Here is a tiny trained network, its code and every weight. The questions are about switching its units off for an input and a class, where a switched-off unit gives its printed mean instead of its output.

import numpy as np


def w(rows, s, z=0):
    codes = np.array(rows[::2]) - 128.0
    scale = np.full(codes.shape[1], s)
    scale[-1] = z or s
    return codes * scale


def f(y):
    return np.maximum(y, 0)


def log_softmax(a):
    a = a - a.max(-1, keepdims=True)
    return a - np.log(np.exp(a).sum(-1, keepdims=True))


def net(x, mask):
    res = np.array(x, float).reshape(1, 7) / 4 @ E
    y = f(res @ A[0][:, :-1].T + A[0][:, -1])
    res = res + np.where(mask, y, B[0][:, -1]) @ B[0][:, :-1]
    return log_softmax(res[-1] @ U[:, :-1].T + U[:, -1])


A, B = {}, {}
E = w([
[130,254,205,14,47,107,162],'x0',
[240,132,51,85,142,14,66],'x1',
[208,154,51,133,46,255,159],'x2',
[107,115,117,112,120,126,95],'x3',
[128,116,134,117,131,132,107],'x4',
[163,141,155,160,131,123,181],'x5',
[133,143,124,146,124,123,150],'x6',
],0.0053)
A[0] = w([
[119,77,108,136,165,152,95,29],'neuron 0',
[61,106,181,153,198,32,124,253],'neuron 1',
[143,105,79,207,180,154,98,35],'neuron 2',
[86,114,209,154,104,200,142,79],'neuron 3',
[187,146,93,112,146,54,115,123],'neuron 4',
[194,107,130,131,75,88,97,89],'neuron 5',
[121,121,192,134,181,102,100,201],'neuron 6',
[96,75,52,207,198,119,159,134],'neuron 7',
[141,53,77,205,139,137,120,82],'neuron 8',
[129,206,165,47,97,117,146,37],'neuron 9',
[179,107,87,107,81,70,124,34],'neuron 10',
[218,147,93,121,121,97,81,78],'neuron 11',
[55,134,175,146,114,236,138,63],'neuron 12',
[255,107,64,88,116,57,117,38],'neuron 13',
[128,207,141,74,52,119,132,19],'neuron 14',
[192,133,68,105,101,207,149,95],'neuron 15',
[87,125,164,182,69,152,137,145],'neuron 16',
[136,209,176,57,69,129,124,11],'neuron 17',
[202,110,66,105,54,212,152,104],'neuron 18',
[157,65,102,182,168,150,122,67],'neuron 19',
[161,96,54,122,101,193,163,147],'neuron 20',
[68,116,163,141,96,179,136,138],'neuron 21',
[118,186,137,69,79,100,162,105],'neuron 22',
],0.0073,0.0014)
B[0] = w([
[182,169,154,144,76,138,99,162],'neuron 0',
[201,64,92,85,51,33,163,254],'neuron 1',
[162,206,180,237,82,162,79,187],'neuron 2',
[41,167,76,118,168,130,241,206],'neuron 3',
[68,148,90,53,223,140,207,195],'neuron 4',
[38,168,48,103,204,156,179,169],'neuron 5',
[178,66,66,55,88,36,171,193],'neuron 6',
[212,132,195,190,47,182,35,213],'neuron 7',
[204,225,218,172,63,227,35,198],'neuron 8',
[194,181,188,203,46,156,20,212],'neuron 9',
[48,213,85,166,210,165,190,174],'neuron 10',
[70,172,83,119,215,210,246,193],'neuron 11',
[56,208,59,106,182,175,210,219],'neuron 12',
[58,226,28,132,215,172,171,220],'neuron 13',
[192,149,188,189,72,217,68,204],'neuron 14',
[183,57,84,93,39,57,187,211],'neuron 15',
[56,114,99,68,204,89,197,185],'neuron 16',
[168,208,229,179,69,164,36,214],'neuron 17',
[226,44,81,17,24,58,200,230],'neuron 18',
[157,199,229,185,117,221,37,185],'neuron 19',
[217,51,116,84,3,87,125,202],'neuron 20',
[71,154,48,76,164,121,222,194],'neuron 21',
[215,138,216,196,50,160,49,203],'neuron 22',
],0.0047,0.0055)
U = w([
[209,211,249,189,52,234,1,14],'0',
[208,75,103,49,30,101,170,255],'1',
[47,240,41,130,209,232,210,28],'2',
],0.0045,0.0016)

Each question gives the input, the list of numbers given to net, and the class t.
The units are the neurons (one row each of A and B). Each row of codes is followed by its name. A weight is (code - 128) times the scale printed after its matrix; where a second scale follows, it is the last column's (A, B and U).
mask holds one flag per neuron, in row order. A switched-off neuron (its flag False) gives its mean, the last column of its row in B, instead of its output. The means were averaged over made-up inputs and are rounded, as every weight is.
A unit's drop is (log p(t) with every unit on - log p(t) with that unit switched off) / (log p(t) with every unit on - log p(t) with every unit switched off).
The circuit of an input: a set's keep is (log p(t) with only the set's units on - log p(t) with every unit switched off) / (log p(t) with every unit on - log p(t) with every unit switched off). Starting from the 12 units with the biggest drops (on a tie, the unit counted first), units are removed one at a time, each time the one whose removal leaves the highest keep (on an exact tie, the one counted first), for as long as the keep stays at least 0.8.
units of the circuit, in order: the units of the circuit, biggest drop first
top k neurons: the k neurons with the biggest drops, biggest first
drop when u is switched off: that unit's drop, to one decimal
input [6,8,-6,5,-6,2,-6], class 2: top 2 neurons => [neuron 13; neuron 4]
input [-7,8,-3,-8,-1,7,-7], class 2: units of the circuit, in order => [neuron 13]
input [-2,-6,8,3,2,6,-1], class 1: top 3 neurons => [neuron 18; neuron 20; neuron 15]
input [1,5,4,-5,1,4,-8], class 2: units of the circuit, in order => [neuron 13; neuron 11]
input [-5,5,-2,-3,-4,-5,4], class 0: units of the circuit, in order => [neuron 7; neuron 8]
input [7,8,-5,6,-1,8,-5], class 2: units of the circuit, in order => [neuron 13; neuron 4]
input [0,6,4,2,8,-7,7], class 2: units of the circuit, in order => [neuron 13; neuron 11]
input [-6,7,-4,-1,-6,6,0], class 2: top 3 neurons => [neuron 13; neuron 4; neuron 11]
input [-8,6,3,0,-6,8,-4], class 0: top 4 neurons => [neuron 8; neuron 7; neuron 19; neuron 2]
input [3,6,5,-1,-6,-2,-1], class 2: top 3 neurons => [neuron 13; neuron 11; neuron 10]
input [-6,-3,-5,8,-1,-5,8], class 0: top 2 neurons => [neuron 7; neuron 8]
input [7,3,3,-4,4,8,3], class 0: drop when neuron 9 is switched off => 0.1
input [2,-6,8,-2,8,-5,6], class 1: drop when neuron 15 is switched off => 0.2
input [0,-3,0,3,7,1,-2], class 2: drop when neuron 18 is switched off => 0.2
input [-3,-4,8,7,8,8,-5], class 1: top neuron => [neuron 18]
